Here is a tiny trained network, its code and every weight. The questions are about switching its units off for an input and a class, where a switched-off unit gives its printed mean instead of its output.

import numpy as np


def w(rows, s, z=0):
    codes = np.array(rows[::2]) - 128.0
    scale = np.full(codes.shape[1], s)
    scale[-1] = z or s
    return codes * scale


def norm(h):
    return h / np.sqrt((h * h).mean(-1, keepdims=True) + 1e-5)


def f(y):
    return np.maximum(y, 0)


def log_softmax(a):
    a = a - a.max(-1, keepdims=True)
    return a - np.log(np.exp(a).sum(-1, keepdims=True))


def net(x, mask):
    res = np.array(x, float).reshape(1, 7) / 4 @ E
    u = 0
    for l in range(2):
        y = f(norm(res) @ A[l][:, :-1].T + A[l][:, -1])
        res = res + np.where(mask[u : u + 8], y, B[l][:, -1]) @ B[l][:, :-1]
        u += 8
    return log_softmax(norm(res)[-1] @ U[:, :-1].T + U[:, -1])


A, B = {}, {}
E = w([
[108,118,41,209,103,210,133],'x0',
[57,173,92,96,100,127,76],'x1',
[68,75,160,108,1,133,172],'x2',
[199,212,95,146,49,114,158],'x3',
[193,55,18,78,125,86,113],'x4',
[129,126,130,133,127,125,125],'x5',
[127,129,126,125,128,123,123],'x6',
],0.0075)
A[0] = w([
[123,53,103,127,51,54,104,80],'L0N1',
[48,176,127,108,65,60,18,162],'L0N2',
[101,220,242,174,135,198,151,28],'L0N3',
[188,254,129,185,32,61,159,3],'L0N4',
[181,106,186,112,149,111,125,158],'L0N5',
[206,114,159,190,208,113,182,102],'L0N6',
[187,24,195,211,65,126,196,108],'L0N7',
[200,169,78,99,82,78,157,107],'L0N8',
],0.0089,0.0053)
B[0] = w([
[121,186,159,177,139,64,94,188],'L0N1',
[154,180,105,71,149,160,169,255],'L0N2',
[117,103,66,167,137,2,203,245],'L0N3',
[243,37,162,112,150,196,163,223],'L0N4',
[143,181,146,36,177,106,125,204],'L0N5',
[67,171,67,92,104,141,106,211],'L0N6',
[73,192,68,63,111,154,107,223],'L0N7',
[147,68,148,134,169,134,147,213],'L0N8',
],0.0094,0.0058)
A[1] = w([
[25,44,159,105,194,125,79,104],'L1N1',
[189,174,110,193,234,108,87,3],'L1N2',
[204,142,122,123,109,126,133,135],'L1N3',
[104,108,72,246,103,188,112,61],'L1N4',
[118,156,189,192,144,132,172,110],'L1N5',
[163,42,61,91,142,81,103,62],'L1N6',
[93,83,168,103,23,112,161,87],'L1N7',
[98,165,66,107,150,105,140,125],'L1N8',
],0.013,0.0049)
B[1] = w([
[170,70,107,148,121,164,167,212],'L1N1',
[124,123,182,144,57,151,68,197],'L1N2',
[97,102,108,135,139,172,144,203],'L1N3',
[161,185,195,103,249,101,134,186],'L1N4',
[108,101,60,182,106,69,136,158],'L1N5',
[86,142,147,176,107,75,170,202],'L1N6',
[136,124,162,132,126,120,35,177],'L1N7',
[102,152,118,129,92,177,145,254],'L1N8',
],0.017,0.0081)
U = w([
[186,47,106,155,140,146,140,166],'0',
[143,182,152,79,214,63,115,178],'1',
[101,155,80,203,94,17,139,54],'2',
[133,141,166,148,78,138,2,81],'3',
[121,154,109,124,117,141,137,212],'4',
[115,178,56,78,109,168,132,2],'5',
[117,150,120,128,122,136,147,158],'6',
],0.015,0.0063)

Each question gives the input, the list of numbers given to net, and the class t.
The units are the neurons (one row each of A and B). Each row of codes is followed by its name. A weight is (code - 128) times the scale printed after its matrix; where a second scale follows, it is the last column's (A, B and U).
mask holds one flag per neuron, layer by layer. A switched-off neuron (its flag False) gives its mean, the last column of its row in B, instead of its output. The means were averaged over made-up inputs and are rounded, as every weight is.
A unit's drop is (log p(t) with every unit on - log p(t) with that unit switched off) / (log p(t) with every unit on - log p(t) with every unit switched off).
The circuit of an input: a set's keep is (log p(t) with only the set's units on - log p(t) with every unit switched off) / (log p(t) with every unit on - log p(t) with every unit switched off). Starting from the 12 units with the biggest drops (on a tie, the unit counted first), units are removed one at a time, each time the one whose removal leaves the highest keep (on an exact tie, the one counted first), for as long as the keep stays at least 0.8.
circuit, biggest first: the units of the circuit, biggest drop first
most important unit: the unit with the biggest drop
top k neurons: the k neurons with the biggest drops, biggest first
k most important neurons of layer l: the k neurons of layer l with the biggest drops, biggest first
input [-4,7,8,3,5,1,-2], class 3: circuit, biggest first -> L1N7
input [5,5,-4,1,-8,-4,-1], class 2: 3 most important neurons of layer 0 -> L0N3, L0N7, L0N6
input [5,-4,-2,-5,5,-3,7], class 4: circuit, biggest first -> L0N4, L1N8
input [8,-7,-1,2,-1,-5,4], class 1: 2 most important neurons of layer 0 -> L0N2, L0N5
input [-2,1,8,0,7,-5,3], class 3: top 2 neurons -> L1N7, L0N3
input [3,8,-5,7,-8,-8,5], class 2: 3 most important neurons of layer 1 -> L1N5, L1N1, L1N4
input [7,-7,2,5,1,0,5], class 1: circuit, biggest first -> L1N4, L0N2
input [-7,3,8,1,-4,3,-1], class 3: top 2 neurons -> L1N7, L1N4
input [-6,1,5,-4,4,-3,5], class 1: top 2 neurons -> L1N2, L0N1
input [2,6,8,0,-6,2,5], class 3: 2 most important neurons of layer 1 -> L1N7, L1N6
input [-2,3,6,6,-2,-5,0], class 0: top 2 neurons -> L0N4, L1N8
input [-1,6,-6,0,-4,-4,2], class 3: top 3 neurons -> L1N2, L0N7, L0N6
input [-5,7,1,-4,-3,3,-1], class 5: circuit, biggest first -> L0N2, L1N4
input [1,-1,1,5,-8,3,-8], class 2: top 3 neurons -> L0N3, L1N5, L1N1
input [5,-7,-1,2,-2,7,3], class 5: most important unit -> L0N7
input [-5,-7,-6,8,-1,3,-3], class 0: 3 most important neurons of layer 0 -> L0N4, L0N8, L0N2
input [-2,8,-8,-7,6,-5,1], class 3: 4 most important neurons of layer 0 -> L0N3, L0N7, L0N6, L0N8
input [5,1,-6,0,-7,4,3], class 2: 2 most important neurons of layer 0 -> L0N3, L0N7
input [-6,-5,-3,0,-8,8,3], class 2: 2 most important neurons of layer 0 -> L0N3, L0N2
input [-6,2,8,2,8,7,-1], class 2: 3 most important neurons of layer 1 -> L1N6, L1N4, L1N2
input [5,7,7,-1,-7,2,-5], class 2: top 4 neurons -> L0N3, L1N5, L0N7, L1N2
